Each row has a name. After each piece below comes the name of the row it's from. Each question is about the rows just above it.

fer: [-23.4  52.2 -19.9  25.9]
faf: [ 80.1  42.2 -26.5  14.4]
totoz: [ 16.5  84.8  36.7 -24.0]
nibu: [  9.2  29.9 -36.3  -7.9]
Bet: [-22.1 -20.9 -27.6  46.3]
Where do [ 80.1  42.2 -26.5  14.4] appear? => faf
asked: [-22.1 -20.9 -27.6  46.3] => Bet
Where do [-23.4  52.2 -19.9  25.9] appear? => fer
asked: [  9.2  29.9 -36.3  -7.9] => nibu

Kugu: [ 16.3  25.0 -11.8  29.8 -28.4 -28.4 -18.8 -26.9  18.9  17.0 -15.1  -8.7
 -21.5   4.3  -1.2 -13.5  -1.7   5.7 -21.5  -9.5 -12.9 -17.5  -3.8  -9.0
 -25.3]
nege: [-51.6 -26.9  26.5 -13.3  37.7  33.8  33.6 -29.6  20.9  83.2  43.3 -29.8
 -40.9  11.9 -57.8 -76.1 -79.1   9.9  32.8 -43.0  -6.6  35.2 -68.7 -33.3
  60.9]
Digo: [ 16.3  25.0 -11.8  29.8 -28.4 -28.4 -18.8 -26.9  18.9  17.0 -15.1  -8.7
 -21.5   4.3  -1.2 -13.5  -1.7   5.7 -21.5  -9.5 -12.9 -19.2  -3.8  -9.0
 -25.3]
Fur: [-28.2  -9.3 -57.3  31.4  22.3  46.9  21.0 -35.3  37.3  40.7  26.0  46.8
 -31.9  10.0   8.9 -35.5 -11.8 -26.8  22.4 -24.5  14.7  23.1 -28.8  -8.8
  33.6]
Mis: [  3.0   4.5  63.2 -24.9 -36.6 -68.0 -29.4 -18.0 -18.3  17.8 -23.2 -94.2
 -25.3  -9.0 -63.6 -38.3 -53.6  31.1 -34.3 -21.9 -47.1 -28.1 -31.0 -33.4
 -30.6]
The row with [-51.6 -26.9  26.5 -13.3  37.7  33.8  33.6 -29.6  20.9  83.2  43.3 -29.8
 -40.9  11.9 -57.8 -76.1 -79.1   9.9  32.8 -43.0  -6.6  35.2 -68.7 -33.3
  60.9] is => nege
The row with [ 16.3  25.0 -11.8  29.8 -28.4 -28.4 -18.8 -26.9  18.9  17.0 -15.1  -8.7
 -21.5   4.3  -1.2 -13.5  -1.7   5.7 -21.5  -9.5 -12.9 -17.5  -3.8  -9.0
 -25.3] is => Kugu
asked: [ 16.3  25.0 -11.8  29.8 -28.4 -28.4 -18.8 -26.9  18.9  17.0 -15.1  -8.7
 -21.5   4.3  -1.2 -13.5  -1.7   5.7 -21.5  -9.5 -12.9 -19.2  -3.8  -9.0
 -25.3] => Digo
Which row holds [-28.2  -9.3 -57.3  31.4  22.3  46.9  21.0 -35.3  37.3  40.7  26.0  46.8
 -31.9  10.0   8.9 -35.5 -11.8 -26.8  22.4 -24.5  14.7  23.1 -28.8  -8.8
  33.6]? => Fur

dedo: [-15.1  -5.3 -33.9   7.2  -2.1   7.5 -15.6 -15.9 -21.4  -2.6 -26.2 -35.1
  -0.6 -31.7 -55.1  78.9  17.4   3.8  31.6  16.2 -11.3 -26.8  -6.4  31.0]
nam: [-15.1  -5.3  14.5   7.2  -2.1   7.5 -15.6 -15.9   2.6  -2.6 -26.2 -35.1
  -0.6 -31.7 -55.1  78.9  17.4 -31.7  -2.4  19.4   6.1   0.5  10.3 -14.5]
bezub: [-18.1   8.5  20.1  -6.4   3.1   4.8  -3.3 -15.6  55.8   7.9 -11.8 -14.2
   2.3  21.4  26.0  -1.8 -25.0  20.6  21.1  52.9 -30.0 -22.8  -8.0  -0.2]
Zad: [-23.6 -14.6 -63.0   1.2  -7.0   0.0 -10.3  17.7   6.0  -5.3  41.8  38.0
 -14.0  -9.1  -4.7  -5.7 -17.8  50.1  42.8 -31.2  11.1  34.9  19.4  35.9]
lem: [  0.9  15.3 -39.5  -6.0  -9.4  -3.8   6.2  21.8   0.5  19.6  59.8  11.7
  -0.2  14.6 -12.6 -26.7   6.0 -10.8  27.7   4.6  53.5 -22.4   2.3   3.4]
lega: [-15.1  -5.3 -33.9   7.2  -2.1   7.5 -15.6 -15.9 -21.4  -2.6 -26.2 -35.1
  -0.6 -31.7 -55.1  78.9  17.4 -31.7  -2.4  19.4   6.1   0.5  10.3 -14.5]
Veg: [-16.7  -3.1  12.1  -4.3  31.7  13.9   4.8  44.0 -31.5   6.8   1.3  -2.0
   5.4  -8.0  94.6 -32.2  -3.7 -62.6  -1.4  10.3  64.3  27.2  24.3   0.5]
Doset: [-15.1  -5.3  63.4   7.2  -2.1   7.5 -15.6 -15.9 -21.4  -2.6 -26.2 -35.1
  -0.6 -31.7 -55.1  16.0  17.4   3.8  31.6  16.2 -11.3 -26.8  -6.4  31.0]
Where do [-15.1  -5.3  63.4   7.2  -2.1   7.5 -15.6 -15.9 -21.4  -2.6 -26.2 -35.1
  -0.6 -31.7 -55.1  16.0  17.4   3.8  31.6  16.2 -11.3 -26.8  -6.4  31.0] appear? => Doset
Which row holds [  0.9  15.3 -39.5  -6.0  -9.4  -3.8   6.2  21.8   0.5  19.6  59.8  11.7
  -0.2  14.6 -12.6 -26.7   6.0 -10.8  27.7   4.6  53.5 -22.4   2.3   3.4]? => lem
The row with [-15.1  -5.3 -33.9   7.2  -2.1   7.5 -15.6 -15.9 -21.4  -2.6 -26.2 -35.1
  -0.6 -31.7 -55.1  78.9  17.4   3.8  31.6  16.2 -11.3 -26.8  -6.4  31.0] is => dedo
The row with [-16.7  -3.1  12.1  -4.3  31.7  13.9   4.8  44.0 -31.5   6.8   1.3  -2.0
   5.4  -8.0  94.6 -32.2  -3.7 -62.6  -1.4  10.3  64.3  27.2  24.3   0.5] is => Veg

ves: [-33.0  98.6   3.1   5.9]
fel: [ 72.7 -73.3   1.5  -0.9]
taz: [ -2.6 -22.2  -4.1 -11.2]
Rete: [ 73.2  36.5 -18.3  -2.7]
Kov: [ 73.2  36.5 -18.3   4.8]
dalu: [-14.7 -70.1  11.3   2.7]
asked: [-14.7 -70.1  11.3   2.7] => dalu
asked: [-33.0  98.6   3.1   5.9] => ves
asked: [ -2.6 -22.2  -4.1 -11.2] => taz

